Here is a tiny trained network, its code and every weight. The questions are about switching its units off for an input and a class, where a switched-off unit gives its printed mean instead of its output.

import numpy as np


def w(rows, s, z=0):
    codes = np.array(rows[::2]) - 128.0
    scale = np.full(codes.shape[1], s)
    scale[-1] = z or s
    return codes * scale


def f(y):
    return np.maximum(y, 0)


def log_softmax(a):
    a = a - a.max(-1, keepdims=True)
    return a - np.log(np.exp(a).sum(-1, keepdims=True))


def net(x, mask):
    res = np.array(x, float).reshape(1, 7) / 4 @ E
    y = f(res @ A[0][:, :-1].T + A[0][:, -1])
    res = res + np.where(mask, y, B[0][:, -1]) @ B[0][:, :-1]
    return log_softmax(res[-1] @ U[:, :-1].T + U[:, -1])


A, B = {}, {}
E = w([
[128,128,128],'x0',
[128,129,128],'x1',
[128,128,128],'x2',
[227,210,36],'x3',
[254,62,208],'x4',
[130,49,20],'x5',
[128,128,128],'x6',
],0.011)
A[0] = w([
[129,63,69,155],'N1',
[23,105,144,220],'N2',
[136,102,118,104],'N3',
[223,134,126,16],'N4',
[129,101,163,101],'N5',
[138,90,159,121],'N6',
[186,99,146,147],'N7',
[119,175,101,111],'N8',
[196,134,81,119],'N9',
[63,107,141,178],'N10',
[143,58,134,156],'N11',
[129,184,148,149],'N12',
[136,109,140,146],'N13',
[160,156,113,206],'N14',
[129,88,93,131],'N15',
[176,111,139,85],'N16',
[131,133,184,108],'N17',
[130,108,183,86],'N18',
[135,103,155,122],'N19',
[163,133,85,84],'N20',
[117,155,121,196],'N21',
[122,94,143,112],'N22',
[172,148,150,160],'N23',
[56,136,146,181],'N24',
[137,65,178,135],'N25',
[144,73,163,163],'N26',
[129,72,79,136],'N27',
[180,134,119,112],'N28',
[124,166,151,254],'N29',
[4,119,82,126],'N30',
[93,189,76,213],'N31',
[169,113,138,102],'N32',
],0.023,0.0067)
B[0] = w([
[164,91,18,199],'N1',
[211,73,180,247],'N2',
[103,83,87,146],'N3',
[202,62,190,206],'N4',
[72,176,120,164],'N5',
[62,154,105,170],'N6',
[92,83,151,200],'N7',
[88,217,102,167],'N8',
[208,131,117,205],'N9',
[178,98,138,203],'N10',
[92,118,93,186],'N11',
[134,137,146,176],'N12',
[87,133,116,151],'N13',
[161,177,157,182],'N14',
[145,68,8,169],'N15',
[137,91,134,175],'N16',
[82,117,131,176],'N17',
[85,147,120,176],'N18',
[54,140,105,160],'N19',
[178,134,99,172],'N20',
[136,176,157,162],'N21',
[99,93,81,157],'N22',
[143,120,165,182],'N23',
[149,91,187,208],'N24',
[62,187,112,199],'N25',
[65,149,104,190],'N26',
[139,75,24,186],'N27',
[185,130,160,177],'N28',
[121,152,175,185],'N29',
[214,113,128,251],'N30',
[170,191,106,212],'N31',
[122,89,140,170],'N32',
],0.011,0.023)
U = w([
[161,115,252,231],'0',
[184,58,132,158],'1',
[70,175,177,249],'2',
[87,97,83,1],'3',
[147,239,182,16],'4',
[166,180,71,52],'5',
],0.016,0.0059)

Each question gives the input, the list of numbers given to net, and the class t.
The units are the neurons (one row each of A and B). Each row of codes is followed by its name. A weight is (code - 128) times the scale printed after its matrix; where a second scale follows, it is the last column's (A, B and U).
mask holds one flag per neuron, in row order. A switched-off neuron (its flag False) gives its mean, the last column of its row in B, instead of its output. The means were averaged over made-up inputs and are rounded, as every weight is.
A unit's drop is (log p(t) with every unit on - log p(t) with that unit switched off) / (log p(t) with every unit on - log p(t) with every unit switched off).
most important unit: the unit with the biggest drop
top k neurons: the k neurons with the biggest drops, biggest first
drop of u: that unit's drop, to one decimal
input [-8,-8,-5,1,-5,4,-2], class 5: most important unit : N31
input [-7,8,8,-1,-7,-8,-5], class 0: top 2 neurons : [N2, N24]
input [-7,1,-5,1,-1,-8,5], class 4: top 2 neurons : [N2, N4]
input [-7,-5,-2,1,-5,5,3], class 5: top 2 neurons : [N31, N4]
input [-5,-1,-4,1,-8,0,6], class 4: top 2 neurons : [N31, N8]
input [-4,-4,6,1,-8,-8,4], class 4: top 2 neurons : [N31, N8]
input [6,-4,8,1,-1,-6,-6], class 4: top 2 neurons : [N2, N4]
input [3,7,7,8,-2,1,-6], class 5: top 3 neurons : [N20, N9, N24]
input [-6,1,-8,8,0,-4,1], class 4: top 2 neurons : [N2, N8]
input [-3,-5,-5,1,-6,-4,-8], class 4: top 3 neurons : [N31, N8, N4]
input [2,-6,-4,5,-6,0,4], class 4: drop of N15 : 0.1
input [-6,5,-3,-1,1,1,5], class 3: drop of N4 : 0.1
input [-6,7,3,3,0,-1,-6], class 4: drop of N2 : 0.2
input [-2,-5,6,0,1,-8,8], class 2: most important unit : N2
